What each symbol does to the nodes:
* | ! ^
q100 | q758 q621
q272 | q830 q255
q384 | q944 q181
q876 | q416 q264
q213 | q821 q336
q416 | q460 q236
q236 | q264 q416
q413 | q97 q548
q821 | q639 q714
q346 | q593 q221
q621 | q272 q100
q165 | q791 q303
q944 | q303 q791
q255 | q100 q272
q310 | q346 q776
q181 | q395 q384
q303 | q876 q165
q799 | q413 q736
q988 | q310 q885
q163 | q236 q460
q221 | q776 q346
q714 | q336 q821
q750 | q621 q758
q620 | q548 q97
q830 | q384 q395
q186 | q213 q584
q264 | q165 q876
q758 | q988 q750
q97 | q186 q620
q593 | q714 q639
q776 | q885 q310
q791 | q181 q944
q460 | q799 q163
q548 | q736 q413
q395 | q255 q830
q885 | q750 q988
q736 | q163 q799
q336 | q584 q213
q584 | q620 q186
q639 | q221 q593

The rows follow the links: the fewer symbols apart two nodes are, the more alike their rows tend to be.

Here are some nodes, each with a row of numbers. One shown again gets a slightly different row.
q236: [ 15,  20,  19,  13, -34,   4,  -6,  -1,  24,  20, -32, -30,  11,  28,  35,  23,  -3,  -7,  17,   7, -25,  -3,  -5, -17,  13,  -5, -21, -30,  -1,  -1,   0,  -3,  10,  -2,  -3, -13, -21,  15,  20,  18,   4,   6,  26,  32,   2,  17, -20,  29]
q255: [-19, -31, -17,   6,  18, -12,  11, -11, -28,   1,  33,  32,  12, -15, -17,  12,  -7,   7,   1,  23,  33,  -5,  10,   0,  32,  13,   5,   8,  -5,   1,   3,  20, -21, -17,   6,  29, -38, -23,  12,   7,  -2,  -7, -35,  19,  26,  24,  13, -16]
q395: [-15, -22, -10,   4,  12, -18,  14, -11, -25,   3,  22,  26,  17,  -8,  -4,  22,  -5,   5,   7,  28,  31,  -5,  16,  -5,  39,  12,   2,   1,  -6,   9,   0,  22, -20, -19,  -2,  31, -44, -18,  18,   9,  -3, -10, -31,  28,  28,  23,   9,  -5]
q460: [ -1, -10,  24, -24,  18,  -5,  -1,  10,   4,  23,   3, -19, -40, -34, -10,   2, -22,  -5, -20, -14,  22,  44,   9,   0,  17, -13,  10,  17,  15, -11,  33,  -1,  11,  -2,   0,  13,   3,  18,   4,  22,  22, -23,  12, -11,  -2, -20,  28, -20]
q593: [ -7,  -1, -10, -13,  21,   5,  -4,   9,   2, -18,  11,   9, -19, -15, -22, -32,   7,  -2, -18, -29,  -3,   4, -11,  18, -40,  -4,  19,  23,   6,   1,   0, -11,   5,  16,   1, -12,  47,  -2, -24, -19,  -1,  -2,   0, -48, -19, -34,   7, -17]
q272: [ 11,  -7, -19,  14,  -5,   9,  26,  -7, -15, -34,   4,  24,  51,  29,  -2,  -2,   8,  12,  35,  22,  23, -12,   8,  -4,  -3,  -6, -35,  14, -13,  -1, -34,  20,   3,   2,   2,  14, -17,   1,   1, -21, -18,  -5, -34,  -4,   8,  19, -10,  -7]
q750: [  7,   3, -24,  27, -16,   9,  18,  -7, -11, -31,  -1,  26,  50,  35,   8,  -1,  18,   4,  31,  20,  -6, -39,  -5,  -3, -10,   9, -22,  -6, -16,   6, -37,  11,  -8,   4,  -1,  -1,  -9, -11,  -7, -26, -24,  12, -25,   6,   8,  25, -23,   9]
q100: [-19, -32, -20,  -2,  27, -15,  10,  -3, -32,  -7,  36,  37,   7, -21, -24,   4,  -4,   5,   0,  16,  36,  -1,  12,   3,  25,  12,  11,  13,  -6,   1,   3,  18, -23, -13,   1,  30, -29, -20,   5,   0,  -4, -10, -38,   3,  22,  11,  16, -21]
q821: [-18,  23,   4,   6, -16,   1, -28,  -4,  16,  17,   0, -16, -28, -11,  13,   5,  11, -14, -19, -20, -51, -32, -15,   4, -11,  22,  32, -35,   0,  10,  10, -17, -11,   0,   0, -30,  16, -19,  -5,   9,   7,  25,  33,  13,  -9,  -4, -13,  25]
q416: [  6, -19,  15, -29,  28,  -9,   3,  11,   0,  12,   2, -12, -26, -26, -16,  -3, -22,   2,  -9,  -7,  38,  53,  13,  -4,  16, -19,  -1,  23,   8, -12,  25,   0,  19,  -1,   2,  24,  -4,  24,   3,  17,  18, -30,  -1, -11,  -1, -21,  30, -28]
q776: [ -8,  18, -17,  25, -28,   6,  -6, -12,  -2, -12,  -6,  13,  24,  26,  17,   1,  22,  -8,   9,   5, -38, -52, -13,   1, -15,  25,   0, -29, -10,  11, -27,   2, -12,   4,  -7, -22,   6, -22,  -4, -18, -16,  27,   1,  13,  -2,  18, -29,  26]

Each walk starts at a row. The symbols on each line, taken left to right, move it on to the next node.
Answer with the node's row; about right is enough.
---
[  1,   1,   7,  12, -24,  -8,   0, -12,  -1,  18, -14,  -6,  16,  17,  23,  32,  -8,   0,  20,  28,   4,  -9,   9, -14,  40,   3, -19, -23,  -1,  -1,   0,  15,  -7, -13,  -6,  13, -46,   4,  28,  21,   0,  -1,  -3,  48,  23,  31, -11,  16]
^ ! ! ^ ! ^: [  8, -23,  12, -20,  27,  -1,  15,   9, -10,   0,   4,   0,  -5, -16, -18,  -5, -19,   8,   0,   5,  44,  47,  18,  -4,  16, -22, -17,  37,   4, -14,  16,   9,  21,  -2,   2,  25, -11,  25,   9,  10,  12, -30, -10, -15,   3, -14,  25, -31]
^ ^ ! ! ! !: [-11,   3,  27, -22,  10,  -7, -20,   7,  17,  31,  -2, -25, -48, -32,  -3,  -2, -17, -11, -32, -27, -11,  26,  -5,   2,   5,  -3,  29,  -7,  12,   1,  38, -17,   4,  -2,  -1,  -7,  18,   7,   4,  28,  25,  -4,  28,   2,  -7, -22,  18,  -3]
---
[-19, -32, -22,  -6,  29, -10,  13,  -3, -29,  -9,  40,  39,   0, -22, -26,  -7,  -6,   9,  -5,  11,  36,  -2,   7,   8,  16,  14,  15,  21,  -4,   5,   4,  18, -19, -14,  -1,  26, -15, -21,  -5,  -2,  -5, -10, -38,  -5,  16,   4,  18, -28]
! ^ ! ^ ! ^: [ -1,  12, -25,  29, -21,   7,   3,  -8,  -4, -26,  -4,  21,  40,  30,  16,   1,  24,   1,  21,  13, -25, -44,  -8,  -3, -18,  16, -14, -17, -14,  10, -34,   3, -13,   3,  -1, -14,  -3, -17,  -7, -23, -22,  20, -14,   8,   3,  26, -28,  19]
^ ! ! ! ^ !: [-13,  22, -17,  23, -24,   1, -15,  -5,  10,  -1,  -5,   2,   4,  13,  19,   3,  20, -10,  -2,  -6, -43, -46, -18,   4, -21,  22,  17, -29,  -9,  12, -14,  -8, -17,   4,  -5, -25,  11, -24,  -5,  -7, -12,  28,  18,  16,   1,  14, -26,  28]
---
[ 15, -18, -12,   3,   7,   5,  27,   3, -18, -23,   4,  18,  34,  18, -14,  -3,  -2,  13,  29,  23,  46,  17,  12,  -5,   6, -17, -32,  29,  -7,  -5, -19,  19,  11,   2,   3,  27, -21,  11,   4, -14,  -9, -17, -34, -11,  12,  10,   3, -21]
! ! ! ! ! ^: [ 14,  24,  23,   8, -34,   9,  -8,   2,  25,  15, -40, -36,   7,  28,  34,  14,  -1,  -6,  11,  -4, -32,   0,  -5, -12,   0, -14, -21, -28,   2,  -4,  -1, -11,  13,   5,  -1, -19,  -4,  19,  13,  11,   7,   8,  30,  19,  -8,   4, -22,  28]
^ ! ! ! ^: [ 14,  24,  15,  -1, -19,  14, -12,   5,  27,   0, -29, -32,  -8,  15,  14, -15,   6,  -6,  -7, -25, -32,   5, -14,   2, -35, -14,  -5,  -7,   5,  -4,  -2, -21,  19,  17,  -3, -31,  37,  18, -10,  -9,   5,  10,  31, -17, -26, -20, -13,  11]
---
[-19, -28, -23,  -7,  36, -13,   7,   1, -29, -16,  40,  40,  -5, -29, -30, -17,   2,   8, -11,   4,  31,   0,   7,  14,   0,  12,  17,  28,  -2,   9,   4,  11, -12,  -7,   4,  22,   5, -19,  -7, -12,  -7,  -6, -34, -18,   8,  -6,  22, -24]
^ ^ ! !: [-12,  -9, -16, -13,  26,   3,  -3,   8, -10, -19,  25,  22, -16, -24, -30, -29,   3,   4, -23, -21,  11,   4,  -2,  17, -29,   4,  23,  30,  -2,   5,  -1,  -2,   0,   8,   5,  -4,  34,  -9, -25, -20,  -1,  -4, -12, -47, -13, -27,  15, -23]
! ! ^ ^ !: [ 10,  15,   4,  -7,   2,  14,  -8,  14,  19,  -8, -12, -18, -15,  -3,  -4, -25,   8,  -5, -16, -31, -22,   4, -17,  13, -45,  -8,   6,   6,   5,  -3,  -4, -21,  15,  20,   2, -25,  51,  11, -20, -14,   2,   6,  23, -39, -28, -32,  -5,   3]
---
[ 14, -12, -16,   5,   6,   9,  27,  -2, -22, -30,   1,  19,  47,  24, -11,  -6,   3,  12,  30,  23,  36,   5,  13,  -6,   7, -11, -36,  20,  -9,  -3, -27,  19,   7,   1,   1,  20, -19,  10,   0, -18, -19,  -9, -35,  -8,   8,  15,  -6, -15]
! ! ^: [ -4, -10,   2,  11, -11, -12,   6, -14,  -8,  14,   1,   3,  15,   8,  14,  30,  -6,   3,  16,  34,  14,  -9,  14, -12,  43,   4, -13, -18,  -4,  -1,   4,  19, -10, -17,  -5,  20, -47,  -9,  25,  19,   2,   0, -14,  47,  23,  33,  -7,  12]
^ ! ^ ^ ^ ^: [ 11, -22,   4, -17,  19,  -3,  24,   5, -12, -10,   1,  11,  13,  -3, -19,  -4, -16,   9,  10,  10,  52,  39,  23,  -2,  14, -26, -21,  36,   1, -10,   2,  12,  14,  -2,   0,  30, -16,  21,   4,  -4,   3, -26, -26, -17,   9,  -4,  20, -28]
---
[ 22,  27,  19,   1, -22,  11,  -8,   6,  33,   9, -36, -38,  -7,  25,  19,  -4,   6, -10,   0, -19, -35,   2, -12,  -3, -24, -15,  -9, -14,   4,  -1,  -3, -22,  17,  16,  -3, -26,  29,  21,  -2,   1,   6,   6,  33,  -9, -23, -13, -16,  18]
^ ^ ^ ! ^ ^: [-14,   9,  19, -13,   5,  -7, -22,   5,  17,  34,  -2, -23, -50, -29,   7,   2, -10, -12, -32, -26, -27,   8,  -9,   5,   2,   7,  34, -12,  12,   3,  33, -16,  -4,  -4,   2, -11,  18,  -4,   1,  26,  18,   4,  34,   1, -11, -19,  11,   8]
! ! ^ !: [ 16,  22,  10,  -5, -10,  12,  -9,  13,  24,  -5, -22, -24, -14,  10,  10, -17,   7,  -8,  -9, -27, -29,   4, -15,   6, -40,  -8,   1,   0,   3,   1,  -3, -21,  20,  18,   0, -31,  43,  14, -16, -13,   3,   8,  27, -29, -24, -25, -10,   7]
---
[-21,  16,   9,  -6,  -8,  -7, -27,   1,  18,  26,  -1, -20, -41, -18,  15,   4,  -1, -16, -24, -21, -43, -16, -13,   4,  -4,  17,  35, -28,   6,   6,  21, -16, -11,   0,  -4, -26,  23, -14,  -2,  13,  11,  18,  34,  14,  -7,  -6,  -3,  20]
^ ! ^ ! ! ^: [  6,   8,   0, -11,   8,  13, -10,  11,  12, -15,  -2,  -4, -21, -11, -15, -36,  10,  -1, -17, -31, -15,   6, -11,  16, -46,  -3,  12,  17,   2,   0,  -3, -17,   9,  19,   1, -15,  52,   6, -24, -18,   5,   2,  13, -41, -27, -35,   3, -11]
^ ! ! ! ^: [-17, -21, -18, -11,  36,  -7,   3,   4, -22, -20,  37,  30, -10, -26, -35, -24,   1,   2, -16, -11,  26,   5,  -2,  15, -12,  10,  25,  29,  -2,   4,   2,   6,  -7,   2,   7,  12,  24, -19, -21, -19,  -8,  -7, -21, -33,  -1, -16,  21, -28]
---
[ -8,  -6,  23, -25,  14,  -9, -11,  10,   9,  30,   3, -22, -48, -37,  -5,   0, -20,  -4, -27, -22,   5,  34,   0,   3,   9,  -9,  20,   2,  10,  -6,  38, -10,   9,  -3,   0,  -1,  10,  12,   2,  27,  24, -13,  22,  -7,  -7, -28,  25, -10]
^ ^ ! ^ !: [ 18,  29,  18,   7, -31,   9,  -7,   4,  30,  12, -44, -37,  -1,  23,  29,   7,   3,  -6,   8, -12, -30,   2, -10, -10, -14, -14, -18, -22,   2,  -4,  -3, -18,  16,  10,  -2, -27,  12,  22,   2,   7,   2,  10,  38,   7, -19,  -5, -19,  23]
^ ! ^ ^ ! !: [-18,  14,  16,  -5,  -4,  -6, -25,   2,  18,  31,  -1, -22, -43, -23,   6,   7,  -6, -13, -30, -25, -35,   0, -14,   7,  -1,   9,  34, -22,  10,   5,  28, -16,  -6,   0,  -3, -19,  22, -11,  -3,  18,  16,  11,  36,   7,  -9, -17,   2,  11]
